Below is a small trained network, with its code and all its weights. Each question gives an input and a target symbol and asks what happens when units are switched off, that is, made to give their printed mean instead of their output.

import numpy as np


def w(rows, s, z=0):
    codes = np.array(rows[::2]) - 128.0
    scale = np.full(codes.shape[1], s)
    scale[-1] = z or s
    return codes * scale


def norm(h):
    return h / np.sqrt((h * h).mean(-1, keepdims=True) + 1e-5)


def f(y):
    return np.maximum(y, 0)


def softmax(a):
    e = np.exp(a - a.max(-1, keepdims=True))
    return e / e.sum(-1, keepdims=True)


def log_softmax(a):
    a = a - a.max(-1, keepdims=True)
    return a - np.log(np.exp(a).sum(-1, keepdims=True))


def net(x, mask):
    ids = ['βλξπστ'.index(c) for c in x.split()]
    T = len(ids)
    res = E[ids] + P[:T]
    u = 0
    for l in range(3):
        q, k, v = (norm(res) @ M[l].T for M in (Q, K, V))
        z = softmax(np.where(np.tri(T) > 0, q @ k.T / 4**0.5, -1e9)) @ v
        res = res + np.where(mask[u], z, O[l][:, -1]) @ O[l][:, :-1]
        u += 1
        y = f(norm(res) @ A[l][:, :-1].T + A[l][:, -1])
        res = res + np.where(mask[u : u + 4], y, B[l][:, -1]) @ B[l][:, :-1]
        u += 4
    return log_softmax(norm(res)[-1] @ U[:, :-1].T + U[:, -1])


Q, K, V, O, A, B = {}, {}, {}, {}, {}, {}
E = w([
[126,88,103],'β',
[173,131,189],'λ',
[129,155,136],'ξ',
[85,6,111],'π',
[106,84,165],'σ',
[165,221,84],'τ',
],0.023)
P = w([
[115,144,40],'0',
[137,128,58],'1',
[150,164,207],'2',
[149,167,192],'3',
[95,104,48],'4',
[152,160,226],'5',
[162,140,222],'6',
[96,120,52],'7',
[173,158,253],'8',
[81,108,56],'9',
[166,155,219],'10',
[96,108,41],'11',
[129,154,186],'12',
],0.0042)
Q[0] = w([
[117,251,138],'0.h1',
[79,141,168],'0.h1',
[171,100,68],'0.h1',
[181,133,181],'0.h1',
],0.013)
K[0] = w([
[155,84,131],'0.h1',
[35,60,245],'0.h1',
[117,156,164],'0.h1',
[38,66,2],'0.h1',
],0.01)
V[0] = w([
[27,254,111],'0.h1',
[136,34,119],'0.h1',
[99,82,46],'0.h1',
[123,90,74],'0.h1',
],0.0043)
O[0] = w([
[192,133,190,3],'0.h1',
[255,97,250,222],'0.h1',
[116,131,10,162],'0.h1',
[62,140,249,158],'0.h1',
],0.0048,0.0014)
A[0] = w([
[37,65,70,101],'0.n1',
[192,243,79,128],'0.n2',
[149,154,237,70],'0.n3',
[157,128,3,4],'0.n4',
],0.0055,0.0024)
B[0] = w([
[180,140,74,253],'0.n1',
[2,135,95,233],'0.n2',
[143,194,189,227],'0.n3',
[113,94,178,155],'0.n4',
],0.0093,0.0027)
Q[1] = w([
[185,201,103],'1.h1',
[50,166,237],'1.h1',
[1,97,66],'1.h1',
[130,115,116],'1.h1',
],0.0092)
K[1] = w([
[196,244,63],'1.h1',
[207,86,183],'1.h1',
[135,2,203],'1.h1',
[136,62,67],'1.h1',
],0.0065)
V[1] = w([
[3,79,151],'1.h1',
[194,144,83],'1.h1',
[191,84,168],'1.h1',
[61,154,194],'1.h1',
],0.0066)
O[1] = w([
[95,57,2,254],'1.h1',
[66,70,16,64],'1.h1',
[47,142,139,165],'1.h1',
[115,117,169,146],'1.h1',
],0.0063,0.0022)
A[1] = w([
[189,197,67,60],'1.n1',
[95,94,84,248],'1.n2',
[135,5,119,177],'1.n3',
[21,140,110,201],'1.n4',
],0.011,0.0017)
B[1] = w([
[96,86,2,147],'1.n1',
[220,235,160,206],'1.n2',
[124,190,72,254],'1.n3',
[135,127,253,194],'1.n4',
],0.0098,0.0078)
Q[2] = w([
[177,93,237],'2.h1',
[148,113,46],'2.h1',
[132,223,134],'2.h1',
[86,254,73],'2.h1',
],0.0056)
K[2] = w([
[106,125,137],'2.h1',
[127,136,139],'2.h1',
[141,136,146],'2.h1',
[116,252,141],'2.h1',
],0.019)
V[2] = w([
[2,182,79],'2.h1',
[135,92,165],'2.h1',
[243,130,128],'2.h1',
[67,162,108],'2.h1',
],0.009)
O[2] = w([
[1,152,47,149],'2.h1',
[164,109,136,35],'2.h1',
[217,116,139,255],'2.h1',
[84,144,58,164],'2.h1',
],0.0065,0.0021)
A[2] = w([
[95,96,101,5],'2.n1',
[145,2,67,35],'2.n2',
[146,173,112,22],'2.n3',
[125,100,155,207],'2.n4',
],0.02,0.0022)
B[2] = w([
[76,147,100,153],'2.n1',
[148,202,175,253],'2.n2',
[105,3,150,248],'2.n3',
[134,36,59,204],'2.n4',
],0.014,0.004)
U = w([
[224,82,1,8],'β',
[255,112,169,227],'λ',
[28,163,224,2],'ξ',
[191,253,72,6],'π',
[64,5,142,22],'σ',
[6,151,56,212],'τ',
],0.0071,0.0036)

Each question gives the input, a string of symbols that net reads in full, and the target symbol t.
The units are the heads (4 rows each of Q, K, V and O) and the neurons (one row each of A and B). Each row of codes is followed by its name. A weight is (code - 128) times the scale printed after its matrix; where a second scale follows, it is the last column's (O, A, B and U).
mask holds one flag per unit, layer by layer, with each layer's heads first. A switched-off unit (its flag False) gives its mean, the last column of its rows in O or B, instead of its output. The means were averaged over made-up inputs and are rounded, as every weight is.
A unit's drop is (log p(t) with every unit on - log p(t) with that unit switched off) / (log p(t) with every unit on - log p(t) with every unit switched off).
The circuit of an input: a set's keep is (log p(t) with only the set's units on - log p(t) with every unit switched off) / (log p(t) with every unit on - log p(t) with every unit switched off). Starting from the 12 units with the biggest drops (on a tie, the unit counted first), units are removed one at a time, each time the one whose removal leaves the highest keep (on an exact tie, the one counted first), for as long as the keep stays at least 0.8.
units of the circuit, in order: the units of the circuit, biggest drop first
top k neurons: the k neurons with the biggest drops, biggest first
top k neurons in layer l: the k neurons of layer l with the biggest drops, biggest first
drop of u: that unit's drop, to one decimal
input β σ β λ τ τ τ ξ σ, target σ: units of the circuit, in order : (1.n2, 2.n4)
input π π π, target π: top 2 neurons : (1.n3, 2.n2)
input π λ β λ β, target λ: units of the circuit, in order : (2.h1)
input σ π ξ λ σ λ λ σ β π σ λ π, target λ: units of the circuit, in order : (1.n2, 2.h1, 0.n2)
input β π τ β π π λ β λ ξ, target ξ: units of the circuit, in order : (0.n2, 1.n4)
input β π τ τ σ, target τ: top 4 neurons : (1.n3, 0.n2, 0.n1, 2.n4)
input β λ ξ π, target λ: top 2 neurons : (1.n2, 2.n2)
input τ π π τ τ τ σ ξ π ξ ξ, target τ: units of the circuit, in order : (2.h1, 1.n2)
input β ξ λ π λ β σ λ β σ, target λ: top 3 neurons : (1.n4, 1.n2, 1.n1)
input τ π λ β λ σ λ β, target λ: top 2 neurons : (1.n1, 0.n4)
input τ π β, target τ: top 3 neurons : (0.n2, 1.n4, 1.n3)
input λ π λ β σ, target λ: top 4 neurons : (1.n2, 1.n1, 1.n4, 2.n4)
input π π ξ, target ξ: top 2 neurons in layer 1 : (1.n2, 1.n3)
input τ σ τ π, target τ: drop of 2.n4 : 0.0
input β π τ β, target τ: drop of 1.n4 : 0.4
input π ξ ξ λ λ τ, target τ: drop of 0.n2 : 0.6
input τ τ π, target τ: drop of 1.n3 : 2.4
